Below are the code and all the weights of a small trained network. Each question names an input and a target symbol and asks about switching units off, where a switched-off unit gives its printed mean instead of its output.

import numpy as np


def w(rows, s, z=0):
    codes = np.array(rows[::2]) - 128.0
    scale = np.full(codes.shape[1], s)
    scale[-1] = z or s
    return codes * scale


def norm(h):
    return h / np.sqrt((h * h).mean(-1, keepdims=True) + 1e-5)


def f(y):
    return np.maximum(y, 0)


def softmax(a):
    e = np.exp(a - a.max(-1, keepdims=True))
    return e / e.sum(-1, keepdims=True)


def log_softmax(a):
    a = a - a.max(-1, keepdims=True)
    return a - np.log(np.exp(a).sum(-1, keepdims=True))


def net(x, mask):
    ids = ['αβδμστφ'.index(c) for c in x.split()]
    T = len(ids)
    res = E[ids] + P[:T]
    r = norm(res)
    for j in range(2):
        rows = slice(2 * j, 2 * j + 2)
        q, k, v = (r @ M[0][rows].T for M in (Q, K, V))
        z = softmax(np.where(np.tri(T) > 0, q @ k.T / 2**0.5, -1e9)) @ v
        o = O[0][rows]
        res = res + np.where(mask[j], z, o[:, -1]) @ o[:, :-1]
    y = f(norm(res) @ A[0][:, :-1].T + A[0][:, -1])
    res = res + np.where(mask[2:10], y, B[0][:, -1]) @ B[0][:, :-1]
    return log_softmax(norm(res)[-1] @ U[:, :-1].T + U[:, -1])


Q, K, V, O, A, B = {}, {}, {}, {}, {}, {}
E = w([
[109,123,132,30,114,147],'α',
[132,48,69,154,213,95],'β',
[117,110,141,33,131,132],'δ',
[94,146,129,174,139,91],'μ',
[99,114,93,115,83,232],'σ',
[91,57,76,178,169,189],'τ',
[73,105,3,107,105,112],'φ',
],0.023)
P = w([
[5,215,149,111,251,222],'0',
[78,179,173,101,184,155],'1',
[91,156,160,99,156,135],'2',
[98,143,150,108,129,122],'3',
[104,135,132,118,107,115],'4',
[118,129,115,118,92,108],'5',
[124,115,105,123,74,94],'6',
[156,114,74,116,67,84],'7',
[150,89,93,143,41,90],'8',
],0.013)
Q[0] = w([
[97,10,82,75,90,113],'h0',
[84,92,147,133,216,163],'h0',
[113,95,137,57,170,85],'h1',
[168,152,190,65,128,88],'h1',
],0.011)
K[0] = w([
[186,21,94,95,18,91],'h0',
[249,91,80,70,112,163],'h0',
[51,95,189,105,104,121],'h1',
[37,107,150,106,180,175],'h1',
],0.012)
V[0] = w([
[138,114,51,74,68,174],'h0',
[114,189,161,74,79,71],'h0',
[127,139,121,127,102,11],'h1',
[100,126,156,204,79,157],'h1',
],0.011)
O[0] = w([
[106,209,123,70,104,120,254],'h0',
[167,183,74,177,125,192,67],'h0',
[28,112,158,135,196,91,40],'h1',
[186,135,246,145,140,169,92],'h1',
],0.012,0.0043)
A[0] = w([
[174,183,114,101,37,125,28],'n0',
[105,211,147,85,52,101,253],'n1',
[139,202,25,185,182,122,206],'n2',
[228,27,49,254,150,70,82],'n3',
[67,112,107,183,15,135,7],'n4',
[113,19,144,167,146,202,147],'n5',
[168,115,83,186,145,200,146],'n6',
[67,88,135,45,122,179,147],'n7',
],0.0099,0.0044)
B[0] = w([
[16,159,89,188,132,135,190],'n0',
[117,84,179,193,238,114,253],'n1',
[253,39,154,232,77,82,226],'n2',
[193,203,113,2,141,206,205],'n3',
[40,126,113,124,90,252,158],'n4',
[109,96,44,142,37,70,222],'n5',
[85,160,238,88,116,102,168],'n6',
[148,222,175,102,79,106,255],'n7',
],0.009,0.0075)
U = w([
[142,203,150,114,147,156,245],'α',
[122,219,45,175,123,64,3],'β',
[126,51,72,96,184,178,168],'δ',
[143,112,142,88,7,83,70],'μ',
[145,114,97,156,115,149,52],'σ',
[129,106,203,191,160,78,234],'τ',
[151,126,110,160,115,131,34],'φ',
],0.013,0.0058)

Each question gives the input, a string of symbols that net reads in full, and the target symbol t.
The units are the heads (2 rows each of Q, K, V and O) and the neurons (one row each of A and B). Each row of codes is followed by its name. A weight is (code - 128) times the scale printed after its matrix; where a second scale follows, it is the last column's (O, A, B and U).
mask holds one flag per unit, heads first, then neurons. A switched-off unit (its flag False) gives its mean, the last column of its rows in O or B, instead of its output. The means were averaged over made-up inputs and are rounded, as every weight is.
A unit's drop is (log p(t) with every unit on - log p(t) with that unit switched off) / (log p(t) with every unit on - log p(t) with every unit switched off).
The circuit of an input: a set's keep is (log p(t) with only the set's units on - log p(t) with every unit switched off) / (log p(t) with every unit on - log p(t) with every unit switched off). Starting from all 10 units, units are removed one at a time, each time the one whose removal leaves the highest keep (on an exact tie, the one counted first), for as long as the keep stays at least 0.8.
circuit, biggest first: the units of the circuit, biggest drop first
unit that matters most: the unit with the biggest drop
k most important neurons: the k neurons with the biggest drops, biggest first
heads that matter: for each layer, one digit per head in row order, 1 if its drop is at least 0.15 and else 0, layers parted by /
drop of u: that unit's drop, to one decimal
input φ μ α α, target β: circuit, biggest first : [h0, h1, n3]
input σ α μ τ μ δ τ, target τ: unit that matters most : h0
input μ σ τ μ, target α: circuit, biggest first : [n3, h0]
input μ μ μ α τ μ σ α δ, target α: heads that matter : 10
input μ μ β δ τ μ μ τ, target τ: heads that matter : 11
input β τ τ τ μ τ σ τ, target α: circuit, biggest first : [h0, n2, h1]
input σ μ τ μ, target μ: 4 most important neurons : [n1, n5, n3, n0]
input α δ τ α β μ φ σ, target α: circuit, biggest first : [h0, n5, n1]
input τ β β μ φ α τ τ α, target β: heads that matter : 10
input τ μ τ τ μ, target μ: 4 most important neurons : [n1, n5, n3, n2]
input α μ β μ φ δ, target α: heads that matter : 00
input α σ β τ, target μ: heads that matter : 00
input μ τ μ τ α μ μ, target τ: 2 most important neurons : [n7, n0]
input δ β φ α τ μ, target τ: most important neuron : [n5]
input τ τ φ τ, target β: heads that matter : 11
input μ σ μ, target α: 3 most important neurons : [n3, n2, n1]
input τ τ σ α τ τ σ τ, target α: 2 most important neurons : [n2, n5]
input μ β μ β τ β μ, target δ: 2 most important neurons : [n7, n3]
input τ φ β β β α, target α: 3 most important neurons : [n5, n1, n2]
input β μ μ β β β φ α μ, target δ: 3 most important neurons : [n7, n3, n4]
input δ μ δ, target β: drop of h1 : 0.8
input μ μ μ τ τ β τ σ, target α: drop of n5 : 0.3
input δ β δ, target β: drop of h0 : 0.4
input σ τ δ μ τ τ τ, target μ: drop of n1 : 0.1
